Below is a small trained network, with its code and all its weights. Each question gives an input and a target symbol and asks what happens when units are switched off, that is, made to give their printed mean instead of their output.

import numpy as np


def w(rows, s, z=0):
    codes = np.array(rows[::2]) - 128.0
    scale = np.full(codes.shape[1], s)
    scale[-1] = z or s
    return codes * scale


def f(y):
    return y / 2 * (1 + np.tanh(0.7978845608 * (y + 0.044715 * y**3)))


def softmax(a):
    e = np.exp(a - a.max(-1, keepdims=True))
    return e / e.sum(-1, keepdims=True)


def log_softmax(a):
    a = a - a.max(-1, keepdims=True)
    return a - np.log(np.exp(a).sum(-1, keepdims=True))


def net(x, mask):
    ids = ['αβγδεζηθξπσψ'.index(c) for c in x.split()]
    T = len(ids)
    res = E[ids] + P[:T]
    r = res
    for j in range(2):
        rows = slice(2 * j, 2 * j + 2)
        q, k, v = (r @ M[0][rows].T for M in (Q, K, V))
        z = softmax(np.where(np.tri(T) > 0, q @ k.T / 2**0.5, -1e9)) @ v
        o = O[0][rows]
        res = res + np.where(mask[j], z, o[:, -1]) @ o[:, :-1]
    y = f(res @ A[0][:, :-1].T + A[0][:, -1])
    res = res + np.where(mask[2:18], y, B[0][:, -1]) @ B[0][:, :-1]
    return log_softmax(res[-1] @ U[:, :-1].T + U[:, -1])


Q, K, V, O, A, B = {}, {}, {}, {}, {}, {}
E = w([
[99,131,96,123],'α',
[87,215,126,88],'β',
[104,88,184,105],'γ',
[135,82,166,156],'δ',
[111,95,122,4],'ε',
[115,113,131,118],'ζ',
[142,169,142,94],'η',
[208,92,164,80],'θ',
[150,97,119,74],'ξ',
[40,156,145,147],'π',
[84,58,73,109],'σ',
[120,184,141,120],'ψ',
],0.019)
P = w([
[210,150,251,172],'0',
[119,137,134,147],'1',
[117,132,129,144],'2',
[111,132,130,138],'3',
[137,110,143,139],'4',
[126,128,134,141],'5',
[119,134,135,141],'6',
[116,137,140,141],'7',
],0.014)
Q[0] = w([
[204,249,159,73],'head 0',
[100,2,97,135],'head 0',
[68,23,97,133],'head 1',
[158,173,201,105],'head 1',
],0.0099)
K[0] = w([
[116,191,207,157],'head 0',
[68,97,59,117],'head 0',
[96,1,36,103],'head 1',
[211,139,234,176],'head 1',
],0.012)
V[0] = w([
[155,143,113,6],'head 0',
[90,92,51,147],'head 0',
[100,186,168,198],'head 1',
[45,245,117,117],'head 1',
],0.013)
O[0] = w([
[82,102,132,65,127],'head 0',
[46,180,88,152,2],'head 0',
[150,117,135,166,175],'head 1',
[144,7,102,145,86],'head 1',
],0.014,0.0098)
A[0] = w([
[132,105,123,215,253],'neuron 0',
[169,56,150,146,158],'neuron 1',
[189,123,106,114,102],'neuron 2',
[161,46,164,112,103],'neuron 3',
[42,90,179,74,178],'neuron 4',
[136,86,110,68,49],'neuron 5',
[85,109,113,109,101],'neuron 6',
[176,124,110,193,89],'neuron 7',
[127,205,138,45,126],'neuron 8',
[155,156,220,68,121],'neuron 9',
[181,198,163,111,100],'neuron 10',
[105,148,171,105,124],'neuron 11',
[99,53,120,87,95],'neuron 12',
[121,65,114,130,142],'neuron 13',
[77,83,249,136,153],'neuron 14',
[172,138,105,58,120],'neuron 15',
],0.011,0.0072)
B[0] = w([
[118,214,252,5,170],'neuron 0',
[91,123,177,163,211],'neuron 1',
[121,61,127,218,169],'neuron 2',
[71,124,115,103,208],'neuron 3',
[201,207,134,130,169],'neuron 4',
[169,41,91,94,142],'neuron 5',
[95,120,70,192,136],'neuron 6',
[253,149,87,128,153],'neuron 7',
[186,52,6,70,191],'neuron 8',
[78,112,100,212,253],'neuron 9',
[53,144,39,146,215],'neuron 10',
[149,133,56,126,155],'neuron 11',
[158,129,100,88,150],'neuron 12',
[228,192,145,91,151],'neuron 13',
[95,130,136,77,198],'neuron 14',
[40,83,102,147,172],'neuron 15',
],0.0058,0.018)
U = w([
[150,103,98,168,136],'α',
[143,62,153,90,3],'β',
[9,78,182,143,176],'γ',
[201,171,142,131,131],'δ',
[131,121,92,52,87],'ε',
[133,108,167,149,132],'ζ',
[96,157,185,73,207],'η',
[190,159,83,141,90],'θ',
[122,98,107,84,169],'ξ',
[142,141,168,76,150],'π',
[60,159,83,107,81],'σ',
[102,124,121,117,156],'ψ',
],0.012,0.0075)

Each question gives the input, a string of symbols that net reads in full, and the target symbol t.
The units are the heads (2 rows each of Q, K, V and O) and the neurons (one row each of A and B). Each row of codes is followed by its name. A weight is (code - 128) times the scale printed after its matrix; where a second scale follows, it is the last column's (O, A, B and U).
mask holds one flag per unit, heads first, then neurons. A switched-off unit (its flag False) gives its mean, the last column of its rows in O or B, instead of its output. The means were averaged over made-up inputs and are rounded, as every weight is.
A unit's drop is (log p(t) with every unit on - log p(t) with that unit switched off) / (log p(t) with every unit on - log p(t) with every unit switched off).
The circuit of an input: a set's keep is (log p(t) with only the set's units on - log p(t) with every unit switched off) / (log p(t) with every unit on - log p(t) with every unit switched off). Starting from the 12 units with the biggest drops (on a tie, the unit counted first), units are removed one at a time, each time the one whose removal leaves the highest keep (on an exact tie, the one counted first), for as long as the keep stays at least 0.8.
units of the circuit, in order: the units of the circuit, biggest drop first
most important unit: the unit with the biggest drop
k most important neurons: the k neurons with the biggest drops, biggest first
heads that matter: for each layer, one digit per head in row order, 1 if its drop is at least 0.15 and else 0, layers parted by /
drop when u is switched off: that unit's drop, to one decimal
input η β β ε α, target ε: units of the circuit, in order => (head 0; head 1; neuron 9; neuron 12)
input ξ σ γ, target σ: units of the circuit, in order => (head 0; head 1)
input ε δ η η δ ψ η π, target η: most important unit => neuron 9
input η β ε, target ε: heads that matter => 10
input β α β η δ η ψ, target β: units of the circuit, in order => (head 1; head 0)
input θ η β β, target σ: heads that matter => 01
input ξ σ σ β, target ε: heads that matter => 11
input γ σ η β, target α: heads that matter => 10
input δ α η, target θ: units of the circuit, in order => (head 1; head 0; neuron 10; neuron 8)
input β η ε δ α, target ε: units of the circuit, in order => (head 0; head 1; neuron 9; neuron 1)
input γ ψ γ δ γ ψ, target α: 2 most important neurons => (neuron 9; neuron 10)
input γ δ β β η γ ζ, target η: 2 most important neurons => (neuron 9; neuron 8)
input δ γ σ θ β, target θ: drop when head 0 is switched off => 0.7
input η β σ ζ, target σ: units of the circuit, in order => (head 0)
input β δ η γ η σ, target σ: drop when head 0 is switched off => 1.2
input δ ε γ, target ε: drop when neuron 8 is switched off => 0.2
